[[ 1.71 -1.67 -2.67  3.31 -0.45  2.97 -0.51 -0.71 -0.79  0.58]
 [-3.14 -1.11 -1.43 -2.37 -0.36 -0.36 -5.75 -0.68 -0.07 -3.14]]
|
[[-0.79  0.58  1.71 -1.67 -2.67  3.31 -0.45  2.97 -0.51 -0.71]
 [-0.07 -3.14 -3.14 -1.11 -1.43 -2.37 -0.36 -0.36 -5.75 -0.68]]

[[ 0.42  1.34  5.23 -3.79 -0.76  3.28 -1.63 -2.08  0.05  0.88  0.40 -3.97
  -2.29]
 [-4.23 -1.67  0.22  1.40  3.10 -0.25  2.09  2.06 -4.62  2.21  3.17  1.00
   1.82]
 [-2.10 -0.21  2.74 -0.77  1.85  2.12  1.23  0.63 -2.20  2.28  2.39 -1.19
   0.41]]
|
[[-3.97 -2.29  0.42  1.34  5.23 -3.79 -0.76  3.28 -1.63 -2.08  0.05  0.88
   0.40]
 [ 1.00  1.82 -4.23 -1.67  0.22  1.40  3.10 -0.25  2.09  2.06 -4.62  2.21
   3.17]
 [-1.19  0.41 -2.10 -0.21  2.74 -0.77  1.85  2.12  1.23  0.63 -2.20  2.28
   2.39]]

[[-0.94 -0.21 -5.04  1.31  0.19 -2.61  4.13  3.28  1.45]
 [-1.48 -1.72 -3.44 -0.07  3.94 -1.24  0.58  1.34  0.91]
 [ 0.97 -2.06 -0.67  0.41  0.52 -2.50 -0.29 -2.94  2.48]
 [ 0.21 -3.25 -5.85  0.60  0.98 -3.56  1.48 -0.13 -0.70]
 [ 1.81  2.37  0.66  1.43 -0.44 -2.23  1.13 -0.48  4.45]
 [-1.43  1.47 -5.00 -0.93 -2.97 -2.30  0.24  0.58  2.52]
 [ 0.73 -3.66 -4.61  2.19  1.07 -0.83  1.91 -0.72  0.84]
 [ 1.41 -1.40 -5.47  2.05  0.51 -3.06  3.62  2.18  0.51]]
|
[[ 3.28  1.45 -0.94 -0.21 -5.04  1.31  0.19 -2.61  4.13]
 [ 1.34  0.91 -1.48 -1.72 -3.44 -0.07  3.94 -1.24  0.58]
 [-2.94  2.48  0.97 -2.06 -0.67  0.41  0.52 -2.50 -0.29]
 [-0.13 -0.70  0.21 -3.25 -5.85  0.60  0.98 -3.56  1.48]
 [-0.48  4.45  1.81  2.37  0.66  1.43 -0.44 -2.23  1.13]
 [ 0.58  2.52 -1.43  1.47 -5.00 -0.93 -2.97 -2.30  0.24]
 [-0.72  0.84  0.73 -3.66 -4.61  2.19  1.07 -0.83  1.91]
 [ 2.18  0.51  1.41 -1.40 -5.47  2.05  0.51 -3.06  3.62]]

[[-1.34 -1.12 -5.00  1.63 -1.30]
 [ 1.31 -2.35 -1.19  1.13 -2.23]
 [-0.58 -1.56 -5.40  3.44 -2.62]
 [-1.05 -4.84 -4.85  0.11 -0.76]
 [-0.61  0.88 -4.07  0.10 -2.55]
 [-0.84 -1.13 -4.19 -1.81  1.55]
 [ 0.54 -1.21 -4.34  2.88 -3.10]
 [-0.31 -1.78 -5.15  0.42 -2.26]]
|
[[ 1.63 -1.30 -1.34 -1.12 -5.00]
 [ 1.13 -2.23  1.31 -2.35 -1.19]
 [ 3.44 -2.62 -0.58 -1.56 -5.40]
 [ 0.11 -0.76 -1.05 -4.84 -4.85]
 [ 0.10 -2.55 -0.61  0.88 -4.07]
 [-1.81  1.55 -0.84 -1.13 -4.19]
 [ 2.88 -3.10  0.54 -1.21 -4.34]
 [ 0.42 -2.26 -0.31 -1.78 -5.15]]

[[-1.00  0.87  3.48 -2.96  0.34 -5.54 -6.09 -3.74  0.21 -1.23 -0.31]
 [-1.04  0.85  2.36 -1.73 -0.02 -4.19 -4.65 -2.24 -0.63 -0.76 -0.31]
 [-0.77  0.97  3.11 -2.86 -0.58 -4.70 -5.76 -2.33 -0.31 -0.41  0.07]
 [ 0.05  1.42  4.08 -2.23 -0.36 -5.67 -5.83 -2.84  0.03 -2.62 -1.23]]
|
[[-1.23 -0.31 -1.00  0.87  3.48 -2.96  0.34 -5.54 -6.09 -3.74  0.21]
 [-0.76 -0.31 -1.04  0.85  2.36 -1.73 -0.02 -4.19 -4.65 -2.24 -0.63]
 [-0.41  0.07 -0.77  0.97  3.11 -2.86 -0.58 -4.70 -5.76 -2.33 -0.31]
 [-2.62 -1.23  0.05  1.42  4.08 -2.23 -0.36 -5.67 -5.83 -2.84  0.03]]

[[-2.26  4.78 -0.14 -0.09 -5.62  4.71 -2.24 -1.58 -0.97 -0.93 -0.61]
 [ 2.84 -6.09  1.47  0.73  5.05 -5.06  1.38 -0.58  1.92  2.02 -1.44]]
|
[[-0.93 -0.61 -2.26  4.78 -0.14 -0.09 -5.62  4.71 -2.24 -1.58 -0.97]
 [ 2.02 -1.44  2.84 -6.09  1.47  0.73  5.05 -5.06  1.38 -0.58  1.92]]
